Each row is followed by its group and then its class within the group.
[ 35.9 -12.5 -34.9  25.2  -0.2  -1.9 -25.9  -9.5  -8.0  31.6  17.7  35.8
  -0.4  -8.6   3.4 -27.1 -44.9 -14.9  -0.4 -77.3   9.8 -20.4 -52.6 -11.7
 -30.5 -11.0   7.2  29.4 -23.5  33.0 -36.2   5.7  -6.6  20.2 -21.7]  q603/R
[ 11.5   9.9  20.7  -6.7  10.4 -18.8   9.7  67.2  23.7  39.7  10.0 -41.5
   1.8 -16.1  34.4  -6.7  55.5 -13.7 -25.9  21.4 -22.0  20.1   9.7 -61.8
 -32.5  -6.0 -23.0 -41.9 -31.1  -3.0  15.8  24.8  10.8  13.3  -6.1]  q518/J
[ 18.4  -3.4 -38.3  64.2  12.8 -35.5 -27.1  -5.3 -26.5  61.4  29.0  20.5
  -4.6   2.8  22.4  -3.4   5.0   0.5  25.6 -16.4  -3.5 -25.4 -58.2 -32.8
 -33.5 -25.1  -6.9 -25.7 -11.2  32.0 -11.9  20.2 -10.2  20.7  14.4]  q603/S
[ 56.5   0.7 -21.3  19.3  13.1  -4.2 -51.5  30.9   4.4  51.7  18.4  14.3
   7.9 -30.5  11.9  -5.9  -8.1 -20.0  14.8 -42.8   9.0  11.3 -32.2 -33.1
  -9.8  -1.3  -1.7  32.4 -39.8  25.5 -37.7   4.5 -17.0  39.8 -35.6]  q603/R
[ 60.8  -6.0 -22.9  35.0 -13.2 -23.8 -54.1   5.0  -2.1  65.4  18.9  38.2
  -2.7 -34.4  12.9   7.2 -17.9  -5.0  10.5 -35.9   6.7  -5.0 -34.1 -13.1
 -27.2 -16.3   0.6  20.5 -34.0  26.8 -26.2  12.3 -27.9  21.9 -38.9]  q603/R
[  7.1  -7.0  32.9  -2.1 -12.4 -11.8 -41.9  30.7  16.3  44.1  -7.5 -21.5
   0.6 -12.1  25.5  12.0  54.2  -6.1 -17.3   3.0  -9.4  19.5  26.5 -25.8
  -6.1  -9.2 -10.2 -11.3 -12.5 -13.3  25.5  10.1  -8.7   4.8   8.1]  q518/K
[  4.1  -5.2  31.6   0.9 -13.3  -5.4 -15.1   8.7  10.3  43.9  -2.8  -3.9
 -10.2 -11.4  26.0   4.9  27.9  -0.6 -12.2   0.6  -0.2   4.4  16.3 -39.7
  -3.8  -5.7 -14.2  -8.3  -1.8  -3.2  24.3   8.2  -4.3   7.6  18.4]  q518/J
[ 42.2  11.5 -51.1   7.7   2.8 -17.2 -25.2  16.6 -24.1  45.0  36.4  15.3
  -3.6 -13.3  -0.7 -15.9 -44.8  -5.8   8.7 -35.2   5.0 -22.0 -56.5 -23.7
 -31.2 -13.0  -7.3   4.2 -18.8  44.1 -40.3  20.1  -4.4  37.3 -41.2]  q603/R
[ 28.5  18.4 -19.4  20.1   1.8 -25.2 -48.8 -10.0 -26.0  43.4  21.3  11.2
  -9.5  -7.6  18.7  -0.1  -8.2   9.8  18.1  -7.1  -5.7 -21.9 -40.5 -30.8
  -3.8  -7.7 -12.0 -15.3   1.0  41.9 -26.2  15.9 -11.2  25.8 -17.7]  q603/S
[  6.8   8.5  19.1 -19.6   4.2  -3.4   7.1  14.6  -0.9  13.1   5.4 -13.1
  -5.6   3.9   6.9   4.5   1.0  -3.1 -24.1  14.0  -3.2   4.0  10.3 -17.6
  -6.7   0.7 -13.3 -18.3  -3.9   4.0   0.8   6.1   6.5  -2.0  -2.5]  q518/J
[ -4.1  -3.6  55.8  -2.0  -7.0  -7.2 -26.7  17.0  16.7  28.9  -0.1 -34.8
 -10.1  -3.3  21.6   1.1  22.6   3.8 -15.1  18.0  -1.3   5.4  41.0 -48.2
  -2.6  -4.4 -15.9  -6.1  -8.9  -8.7  26.9  15.0  -2.3   6.8  17.9]  q518/K
[ 26.8  13.0 -14.9   8.4  -3.9 -16.2 -36.9  29.0 -20.1  46.4  20.7  -3.5
  -0.8 -14.8  19.1  -5.4  40.5 -14.1  17.7 -28.5  -1.4   5.1 -16.4 -14.5
  -9.7   1.2  -4.9  -0.8 -21.8  24.4 -35.4  24.2  -4.5  38.5 -20.6]  q603/S
[ 39.9  -0.3 -46.1  23.2   8.8 -17.6 -58.5   2.7  -0.9  15.6  22.1  14.9
  17.8  -6.3   8.2  -4.3 -14.5  -6.4  12.2 -19.4  -3.4   0.8 -45.4  -8.8
 -18.0  -9.6   2.2   7.0 -27.3  26.5 -47.7  -7.4 -12.5  12.8 -23.7]  q603/R
[ 23.6  -0.2  35.3  -2.5  -4.7 -17.7 -41.7  35.7   6.3  54.8   5.1 -30.0
  -3.5 -14.9  31.1   2.9  66.1  -6.8 -15.7   6.0 -12.1  18.9  38.5 -45.8
  -5.4  -4.0 -14.9 -12.5 -25.2   2.6  14.9  16.7  -4.2  20.9   5.7]  q518/K
[ 48.1  16.3 -20.5  41.2   1.0 -40.7 -59.0  -5.9 -17.8  56.4  35.5   6.2
  -1.2   4.8  39.9  -6.0  14.7   1.8  12.4  -3.2 -10.7 -24.9 -40.8 -45.7
  -9.7 -13.4 -21.8 -30.8 -19.9  44.1 -37.6  19.2 -12.6  18.1  13.2]  q603/S
